Below is a small trained network, with its code and all its weights. Each question gives an input and a class and asks what happens when units are switched off, that is, made to give their printed mean instead of their output.

import numpy as np


def w(rows, s, z=0):
    codes = np.array(rows[::2]) - 128.0
    scale = np.full(codes.shape[1], s)
    scale[-1] = z or s
    return codes * scale


def f(y):
    return y / 2 * (1 + np.tanh(0.7978845608 * (y + 0.044715 * y**3)))


def log_softmax(a):
    a = a - a.max(-1, keepdims=True)
    return a - np.log(np.exp(a).sum(-1, keepdims=True))


def net(x, mask):
    res = np.array(x, float).reshape(1, 4) / 4 @ E
    y = f(res @ A[0][:, :-1].T + A[0][:, -1])
    res = res + np.where(mask, y, B[0][:, -1]) @ B[0][:, :-1]
    return log_softmax(res[-1] @ U[:, :-1].T + U[:, -1])


A, B = {}, {}
E = w([
[6,98,5,172,98,129],'x0',
[154,30,85,61,160,201],'x1',
[89,108,137,36,80,37],'x2',
[177,103,86,123,188,81],'x3',
],0.015)
A[0] = w([
[171,113,126,121,163,244,222],'N0',
[95,111,96,199,148,101,166],'N1',
[170,126,151,85,114,146,162],'N2',
[101,144,48,154,104,134,193],'N3',
[153,98,117,131,147,200,206],'N4',
[76,41,113,49,109,144,160],'N5',
[151,189,125,141,82,66,220],'N6',
[170,222,184,141,98,100,202],'N7',
[131,159,166,106,152,112,188],'N8',
[159,182,187,148,149,115,254],'N9',
[109,148,159,97,132,130,187],'N10',
[85,116,137,193,116,34,173],'N11',
[117,143,140,163,177,88,203],'N12',
[106,156,92,132,127,172,120],'N13',
[124,139,125,126,91,87,138],'N14',
[177,100,201,80,144,143,192],'N15',
[183,117,157,104,151,149,148],'N16',
[163,146,132,198,174,116,185],'N17',
[99,191,135,95,113,45,140],'N18',
[146,196,90,221,137,151,170],'N19',
[144,116,109,34,76,104,171],'N20',
[177,160,130,167,82,182,194],'N21',
[153,142,164,248,137,113,223],'N22',
[110,149,126,105,98,83,112],'N23',
[24,96,55,154,142,124,181],'N24',
[150,123,145,107,136,40,174],'N25',
],0.013,0.0062)
B[0] = w([
[113,126,90,162,164,254,223],'N0',
[66,141,114,154,87,89,190],'N1',
[113,133,165,90,131,197,181],'N2',
[75,118,58,138,91,89,207],'N3',
[116,102,64,154,152,228,192],'N4',
[171,31,144,77,140,51,217],'N5',
[116,155,139,223,184,52,194],'N6',
[172,161,110,161,166,89,213],'N7',
[170,126,154,128,154,105,171],'N8',
[194,211,124,166,134,142,209],'N9',
[161,134,170,115,170,98,154],'N10',
[36,154,158,126,127,82,202],'N11',
[114,192,136,147,131,114,167],'N12',
[130,114,97,129,106,116,158],'N13',
[80,114,168,171,114,52,159],'N14',
[139,153,150,90,96,202,224],'N15',
[96,128,140,133,137,192,195],'N16',
[127,175,87,114,144,151,186],'N17',
[72,113,215,165,136,118,196],'N18',
[140,147,34,106,61,113,204],'N19',
[165,99,201,27,106,110,202],'N20',
[139,155,79,141,170,132,180],'N21',
[162,243,60,81,116,71,206],'N22',
[107,94,146,160,167,98,165],'N23',
[77,81,73,129,141,41,250],'N24',
[139,127,185,166,121,126,191],'N25',
],0.0091,0.022)
U = w([
[216,188,108,131,148,112,196],'0',
[128,154,133,101,153,199,247],'1',
[155,169,247,128,154,107,67],'2',
[195,121,222,29,88,152,116],'3',
[81,207,92,74,52,112,102],'4',
[113,82,73,163,122,147,2],'5',
[42,121,184,152,139,108,155],'6',
[137,97,118,24,109,84,106],'7',
],0.011,0.0025)

Each question gives the input, the list of numbers given to net, and the class t.
The units are the neurons (one row each of A and B). Each row of codes is followed by its name. A weight is (code - 128) times the scale printed after its matrix; where a second scale follows, it is the last column's (A, B and U).
mask holds one flag per neuron, in row order. A switched-off neuron (its flag False) gives its mean, the last column of its row in B, instead of its output. The means were averaged over made-up inputs and are rounded, as every weight is.
A unit's drop is (log p(t) with every unit on - log p(t) with that unit switched off) / (log p(t) with every unit on - log p(t) with every unit switched off).
The circuit of an input: a set's keep is (log p(t) with only the set's units on - log p(t) with every unit switched off) / (log p(t) with every unit on - log p(t) with every unit switched off). Starting from the 12 units with the biggest drops (on a tie, the unit counted first), units are removed one at a time, each time the one whose removal leaves the highest keep (on an exact tie, the one counted first), for as long as the keep stays at least 0.8.
circuit, biggest first: the units of the circuit, biggest drop first
k most important neurons: the k neurons with the biggest drops, biggest first
drop when u is switched off: that unit's drop, to one decimal
input [-5,-8,2,5], class 2: circuit, biggest first	N18
input [7,-8,1,-7], class 6: 2 most important neurons	N18, N6
input [2,2,8,-2], class 7: 2 most important neurons	N5, N20
input [8,4,1,-7], class 7: 2 most important neurons	N5, N0
input [3,6,0,-8], class 5: 3 most important neurons	N0, N4, N22
input [0,-2,3,5], class 2: 2 most important neurons	N24, N3
input [-3,-8,1,2], class 2: 2 most important neurons	N18, N11
input [0,2,2,-4], class 3: drop when N24 is switched off	0.2
input [7,0,7,-2], class 6: 2 most important neurons	N18, N11
input [5,1,0,0], class 5: drop when N3 is switched off	0.2
input [1,-5,6,-2], class 6: drop when N11 is switched off	0.1
input [-7,8,-2,-5], class 1: drop when N0 is switched off	0.2
